Below are the code and all the weights of a small trained network. Each question names an input and a target symbol and asks about switching units off, where a switched-off unit gives its printed mean instead of its output.

import numpy as np


def w(rows, s, z=0):
    codes = np.array(rows[::2]) - 128.0
    scale = np.full(codes.shape[1], s)
    scale[-1] = z or s
    return codes * scale


def norm(h):
    return h / np.sqrt((h * h).mean(-1, keepdims=True) + 1e-5)


def f(y):
    return np.maximum(y, 0)


def softmax(a):
    e = np.exp(a - a.max(-1, keepdims=True))
    return e / e.sum(-1, keepdims=True)


def log_softmax(a):
    a = a - a.max(-1, keepdims=True)
    return a - np.log(np.exp(a).sum(-1, keepdims=True))


def net(x, mask):
    ids = ['ΓΛΠΦαβδεζηθμξσω'.index(c) for c in x.split()]
    T = len(ids)
    res = E[ids] + P[:T]
    u = 0
    for l in range(2):
        r = norm(res)
        for j in range(2):
            rows = slice(3 * j, 3 * j + 3)
            q, k, v = (r @ M[l][rows].T for M in (Q, K, V))
            z = softmax(np.where(np.tri(T) > 0, q @ k.T / 3**0.5, -1e9)) @ v
            o = O[l][rows]
            res = res + np.where(mask[u + j], z, o[:, -1]) @ o[:, :-1]
        u += 2
        y = f(norm(res) @ A[l][:, :-1].T + A[l][:, -1])
        res = res + np.where(mask[u : u + 12], y, B[l][:, -1]) @ B[l][:, :-1]
        u += 12
    return log_softmax(norm(res)[-1] @ U[:, :-1].T + U[:, -1])


Q, K, V, O, A, B = {}, {}, {}, {}, {}, {}
E = w([
[102,117,86,158,141,88],'Γ',
[145,143,178,116,127,74],'Λ',
[62,145,111,107,135,179],'Π',
[92,111,103,112,126,201],'Φ',
[121,71,158,111,88,117],'α',
[194,142,133,150,154,85],'β',
[61,127,146,111,110,82],'δ',
[190,92,116,139,151,159],'ε',
[179,135,167,106,145,179],'ζ',
[121,89,136,139,122,64],'η',
[176,110,162,134,121,82],'θ',
[106,133,167,79,151,186],'μ',
[130,202,166,183,253,161],'ξ',
[148,138,106,120,177,202],'σ',
[93,182,174,83,152,147],'ω',
],0.021)
P = w([
[128,121,102,98,129,110],'0',
[114,111,137,117,181,115],'1',
[148,153,100,120,55,124],'2',
[98,94,157,130,197,115],'3',
[157,152,81,85,70,111],'4',
[99,114,176,173,167,142],'5',
[156,142,60,32,111,91],'6',
[102,130,188,221,122,153],'7',
[167,76,65,2,151,159],'8',
],0.017)
Q[0] = w([
[162,161,87,71,104,133],'0.h0',
[119,221,154,254,93,164],'0.h0',
[185,119,48,2,63,110],'0.h0',
[116,80,111,52,161,91],'0.h1',
[70,61,201,219,216,143],'0.h1',
[89,161,172,241,179,160],'0.h1',
],0.019)
K[0] = w([
[103,138,179,183,158,117],'0.h0',
[135,52,107,45,227,97],'0.h0',
[99,112,198,252,155,172],'0.h0',
[128,186,146,182,64,142],'0.h1',
[167,147,43,31,64,106],'0.h1',
[142,133,90,33,166,100],'0.h1',
],0.019)
V[0] = w([
[166,143,98,179,166,50],'0.h0',
[137,185,184,66,119,87],'0.h0',
[41,164,148,102,134,81],'0.h0',
[174,3,89,152,105,129],'0.h1',
[72,149,48,163,130,129],'0.h1',
[205,124,68,143,180,166],'0.h1',
],0.024)
O[0] = w([
[84,65,97,118,179,36,132],'0.h0',
[244,66,115,121,126,109,248],'0.h0',
[157,87,130,201,183,192,166],'0.h0',
[3,119,212,132,71,113,112],'0.h1',
[93,188,38,179,150,155,2],'0.h1',
[60,201,95,13,140,143,116],'0.h1',
],0.015,0.0065)
A[0] = w([
[88,36,142,68,182,249,191],'0.n0',
[146,116,195,87,42,129,10],'0.n1',
[200,137,77,100,250,140,153],'0.n2',
[151,58,69,138,29,129,177],'0.n3',
[142,177,97,76,126,161,193],'0.n4',
[170,104,150,147,178,128,178],'0.n5',
[192,118,15,101,84,66,135],'0.n6',
[130,182,127,169,88,125,4],'0.n7',
[17,208,89,155,74,53,198],'0.n8',
[136,100,101,197,137,115,117],'0.n9',
[149,108,177,64,120,88,57],'0.n10',
[144,166,81,74,45,105,147],'0.n11',
],0.013,0.0033)
B[0] = w([
[181,97,165,154,110,24,183],'0.n0',
[110,221,76,147,76,54,192],'0.n1',
[89,149,210,159,95,91,254],'0.n2',
[150,177,210,140,136,143,194],'0.n3',
[104,96,173,142,88,110,197],'0.n4',
[54,125,139,98,109,133,224],'0.n5',
[103,105,229,108,122,189,202],'0.n6',
[105,141,81,117,61,135,136],'0.n7',
[160,30,180,118,141,250,231],'0.n8',
[129,88,139,67,160,194,191],'0.n9',
[126,104,52,130,75,129,202],'0.n10',
[159,52,127,119,174,209,189],'0.n11',
],0.016,0.0085)
Q[1] = w([
[161,248,23,100,147,58],'1.h0',
[135,156,73,136,103,55],'1.h0',
[144,25,191,108,40,209],'1.h0',
[119,152,152,156,92,172],'1.h1',
[99,160,151,67,241,87],'1.h1',
[109,94,183,139,177,86],'1.h1',
],0.012)
K[1] = w([
[141,103,60,104,35,180],'1.h0',
[138,68,123,120,59,124],'1.h0',
[165,214,203,66,252,53],'1.h0',
[97,146,146,150,139,151],'1.h1',
[86,110,52,136,73,129],'1.h1',
[127,87,74,164,122,108],'1.h1',
],0.013)
V[1] = w([
[123,30,66,136,6,200],'1.h0',
[137,75,186,97,113,198],'1.h0',
[110,157,171,154,154,154],'1.h0',
[150,109,41,139,70,143],'1.h1',
[96,131,133,194,82,119],'1.h1',
[166,139,145,109,63,138],'1.h1',
],0.022)
O[1] = w([
[176,42,75,98,34,249,119],'1.h0',
[122,88,217,154,141,182,254],'1.h0',
[124,165,147,117,181,122,140],'1.h0',
[200,195,80,160,85,160,73],'1.h1',
[96,135,168,209,85,139,119],'1.h1',
[143,167,163,84,61,114,168],'1.h1',
],0.016,0.015)
A[1] = w([
[100,139,70,135,89,165,42],'1.n0',
[240,217,114,190,177,158,179],'1.n1',
[129,188,109,124,73,164,119],'1.n2',
[79,160,129,46,156,190,116],'1.n3',
[125,68,122,160,108,97,169],'1.n4',
[153,104,68,179,160,188,75],'1.n5',
[78,130,158,159,78,68,109],'1.n6',
[126,160,255,109,176,126,58],'1.n7',
[63,154,168,76,137,108,154],'1.n8',
[97,107,65,111,181,110,231],'1.n9',
[140,33,136,93,77,215,254],'1.n10',
[132,168,89,188,119,201,94],'1.n11',
],0.017,0.0033)
B[1] = w([
[159,81,155,120,140,143,132],'1.n0',
[7,232,168,85,147,47,161],'1.n1',
[152,68,62,97,111,162,143],'1.n2',
[221,103,162,173,193,160,164],'1.n3',
[153,133,71,146,126,166,162],'1.n4',
[140,217,70,120,139,87,150],'1.n5',
[100,168,156,185,137,111,157],'1.n6',
[114,78,241,147,175,192,196],'1.n7',
[184,129,133,195,164,82,170],'1.n8',
[168,162,88,86,148,124,138],'1.n9',
[108,198,27,118,135,60,252],'1.n10',
[90,84,66,128,43,125,148],'1.n11',
],0.021,0.022)
U = w([
[59,99,42,148,199,163,148],'Γ',
[206,37,130,146,124,127,163],'Λ',
[63,211,92,144,115,124,253],'Π',
[109,104,99,147,82,230,221],'Φ',
[100,118,171,213,22,141,76],'α',
[104,69,72,52,185,77,142],'β',
[157,148,85,249,148,129,104],'δ',
[16,98,159,43,115,146,113],'ε',
[166,135,117,46,74,113,230],'ζ',
[41,18,103,204,125,135,53],'η',
[92,84,104,143,73,34,197],'θ',
[166,189,198,105,66,162,48],'μ',
[89,165,114,120,199,45,68],'ξ',
[149,128,104,60,186,209,100],'σ',
[216,203,125,127,153,104,63],'ω',
],0.012,0.0037)

Each question gives the input, a string of symbols that net reads in full, and the target symbol t.
The units are the heads (3 rows each of Q, K, V and O) and the neurons (one row each of A and B). Each row of codes is followed by its name. A weight is (code - 128) times the scale printed after its matrix; where a second scale follows, it is the last column's (O, A, B and U).
mask holds one flag per unit, layer by layer, with each layer's heads first. A switched-off unit (its flag False) gives its mean, the last column of its rows in O or B, instead of its output. The means were averaged over made-up inputs and are rounded, as every weight is.
A unit's drop is (log p(t) with every unit on - log p(t) with that unit switched off) / (log p(t) with every unit on - log p(t) with every unit switched off).
The circuit of an input: a set's keep is (log p(t) with only the set's units on - log p(t) with every unit switched off) / (log p(t) with every unit on - log p(t) with every unit switched off). Starting from the 12 units with the biggest drops (on a tie, the unit counted first), units are removed one at a time, each time the one whose removal leaves the highest keep (on an exact tie, the one counted first), for as long as the keep stays at least 0.8.
circuit, biggest first: the units of the circuit, biggest drop first
unit that matters most: the unit with the biggest drop
k most important neurons: the k neurons with the biggest drops, biggest first
k most important neurons of layer l: the k neurons of layer l with the biggest drops, biggest first
heads that matter: for each layer, one digit per head in row order, 1 if its drop is at least 0.15 and else 0, layers parted by /
input α η η ε μ δ, target μ: heads that matter -> 10 / 00
input α θ μ Π ε δ Γ Λ, target Γ: heads that matter -> 11 / 00
input ω Φ Λ, target Φ: unit that matters most -> 0.h0
input Λ σ Λ Φ ω Π, target ω: circuit, biggest first -> (0.h1 0.h0 1.n1)
input Π Λ β α σ Π θ α μ, target α: circuit, biggest first -> (0.h0 0.h1)
input ζ Λ ζ α β δ ζ, target δ: circuit, biggest first -> (0.h1 1.n1)
input θ Λ ζ Γ ζ, target Γ: heads that matter -> 11 / 00
input Γ Γ Λ Φ α, target Φ: heads that matter -> 11 / 00
input ζ Π η, target Π: 2 most important neurons -> (1.n1 0.n8)
input δ Π δ, target Π: circuit, biggest first -> (0.h0 0.h1 1.n1)
input θ ε σ, target ε: heads that matter -> 01 / 00
input ξ Π Π, target ξ: circuit, biggest first -> (1.h0 0.n8)
input μ μ ε, target μ: heads that matter -> 10 / 00
input δ ζ Φ Λ ε Λ α, target Λ: unit that matters most -> 0.h1
input Φ ε δ ω ζ, target ω: 2 most important neurons of layer 1 -> (1.n1 1.n5)
input μ μ μ θ ξ, target μ: circuit, biggest first -> (0.h0 1.h1)
input δ Λ α ε, target α: circuit, biggest first -> (0.h1 0.h0)
input δ α Λ Π δ ε, target δ: circuit, biggest first -> (0.h1 1.n5)
input Π Λ ξ, target Π: circuit, biggest first -> (0.h1 1.n1 1.n11)
input α Φ ω Λ ζ δ Π, target δ: circuit, biggest first -> (0.h1)
input ζ Φ ω δ, target ω: circuit, biggest first -> (0.h1 0.h0 1.n1)
input μ η α δ ζ θ, target ζ: circuit, biggest first -> (0.h0 0.h1 0.n10)
input Λ δ Λ ζ Λ, target ζ: heads that matter -> 01 / 00
